Here is a tiny trained network, its code and every weight. The questions are about switching its units off for an input and a class, where a switched-off unit gives its printed mean instead of its output.

import numpy as np


def w(rows, s, z=0):
    codes = np.array(rows[::2]) - 128.0
    scale = np.full(codes.shape[1], s)
    scale[-1] = z or s
    return codes * scale


def f(y):
    return np.maximum(y, 0)


def log_softmax(a):
    a = a - a.max(-1, keepdims=True)
    return a - np.log(np.exp(a).sum(-1, keepdims=True))


def net(x, mask):
    res = np.array(x, float).reshape(1, 6) / 4 @ E
    y = f(res @ A[0][:, :-1].T + A[0][:, -1])
    res = res + np.where(mask, y, B[0][:, -1]) @ B[0][:, :-1]
    return log_softmax(res[-1] @ U[:, :-1].T + U[:, -1])


A, B = {}, {}
E = w([
[120,80,88,71,91,142,96,139,115],'x0',
[124,131,136,135,114,132,138,130,109],'x1',
[143,182,42,179,195,173,152,255,43],'x2',
[180,116,122,105,181,209,151,23,71],'x3',
[111,223,73,77,29,182,142,89,237],'x4',
[239,123,72,53,119,11,189,155,124],'x5',
],0.0085)
A[0] = w([
[126,229,141,97,102,131,177,95,154,85],'n1',
[123,103,222,73,102,75,75,47,157,142],'n2',
[176,63,60,131,154,177,138,55,117,67],'n3',
[237,135,117,35,119,42,238,148,114,47],'n4',
[164,195,120,133,188,137,171,1,61,203],'n5',
[96,48,150,129,216,50,94,114,95,2],'n6',
[115,216,90,62,92,156,123,119,176,47],'n7',
],0.0071,0.0027)
B[0] = w([
[159,104,124,121,103,133,98,120,95,199],'n1',
[108,190,122,90,112,112,255,143,153,241],'n2',
[116,75,85,207,137,84,134,146,114,192],'n3',
[75,104,187,119,183,176,90,141,152,254],'n4',
[124,71,87,135,131,88,131,152,148,243],'n5',
[186,171,168,118,117,118,88,83,70,213],'n6',
[150,126,166,127,116,109,61,96,45,214],'n7',
],0.012,0.0084)
U = w([
[252,145,179,104,68,108,60,60,38,4],'0',
[3,76,199,108,182,234,89,88,177,42],'1',
[128,116,114,113,103,116,136,140,116,255],'2',
[77,86,72,157,76,27,116,151,132,157],'3',
[152,196,71,68,132,159,236,180,85,108],'4',
[145,98,122,123,85,117,128,137,127,163],'5',
],0.0083,0.0043)

Each question gives the input, the list of numbers given to net, and the class t.
The units are the neurons (one row each of A and B). Each row of codes is followed by its name. A weight is (code - 128) times the scale printed after its matrix; where a second scale follows, it is the last column's (A, B and U).
mask holds one flag per neuron, in row order. A switched-off neuron (its flag False) gives its mean, the last column of its row in B, instead of its output. The means were averaged over made-up inputs and are rounded, as every weight is.
A unit's drop is (log p(t) with every unit on - log p(t) with that unit switched off) / (log p(t) with every unit on - log p(t) with every unit switched off).
The circuit of an input: a set's keep is (log p(t) with only the set's units on - log p(t) with every unit switched off) / (log p(t) with every unit on - log p(t) with every unit switched off). Starting from all 7 units, units are removed one at a time, each time the one whose removal leaves the highest keep (on an exact tie, the one counted first), for as long as the keep stays at least 0.8.
units of the circuit, in order: the units of the circuit, biggest drop first
most important unit: the unit with the biggest drop
top k neurons: the k neurons with the biggest drops, biggest first
drop when u is switched off: that unit's drop, to one decimal
input [-2,1,7,8,1,-4], class 3: top 2 neurons => n5, n3
input [8,-2,8,4,-8,8], class 0: most important unit => n6
input [5,-3,-3,8,-5,2], class 3: top 2 neurons => n3, n5
input [-6,-4,-1,8,-5,-5], class 3: units of the circuit, in order => n5, n3
input [8,6,-2,8,-5,-6], class 3: units of the circuit, in order => n3, n4
input [-2,-1,4,8,4,-2], class 3: units of the circuit, in order => n5, n3
input [0,1,2,7,3,4], class 3: units of the circuit, in order => n5, n3
input [4,-7,-4,3,-1,-6], class 2: top 2 neurons => n4, n2
input [-5,-7,-5,-1,-4,-3], class 2: top 3 neurons => n4, n2, n7
input [-3,1,2,-3,5,5], class 0: units of the circuit, in order => n7, n2
input [-3,-3,2,-6,8,-6], class 0: units of the circuit, in order => n7, n1
input [-6,-2,-7,7,8,-8], class 0: top 2 neurons => n7, n1
input [-1,-6,6,2,-6,-4], class 0: top 3 neurons => n6, n2, n4
input [-7,-1,-8,-1,-5,-7], class 4: units of the circuit, in order => n2, n4
input [5,-5,2,-4,5,-4], class 0: top neuron => n7
input [-7,-1,4,-6,5,6], class 5: units of the circuit, in order => n4, n2
input [7,4,7,4,-5,7], class 1: top 2 neurons => n4, n2
input [6,-7,-8,-7,3,-6], class 4: top 2 neurons => n2, n4
input [-2,-1,2,8,2,-4], class 3: top 3 neurons => n5, n4, n3
input [4,-8,1,0,8,-2], class 0: units of the circuit, in order => n7
input [-6,-3,-8,5,-5,-5], class 4: top 2 neurons => n2, n4
input [1,-5,-8,5,-3,-3], class 4: drop when n2 is switched off => 0.7
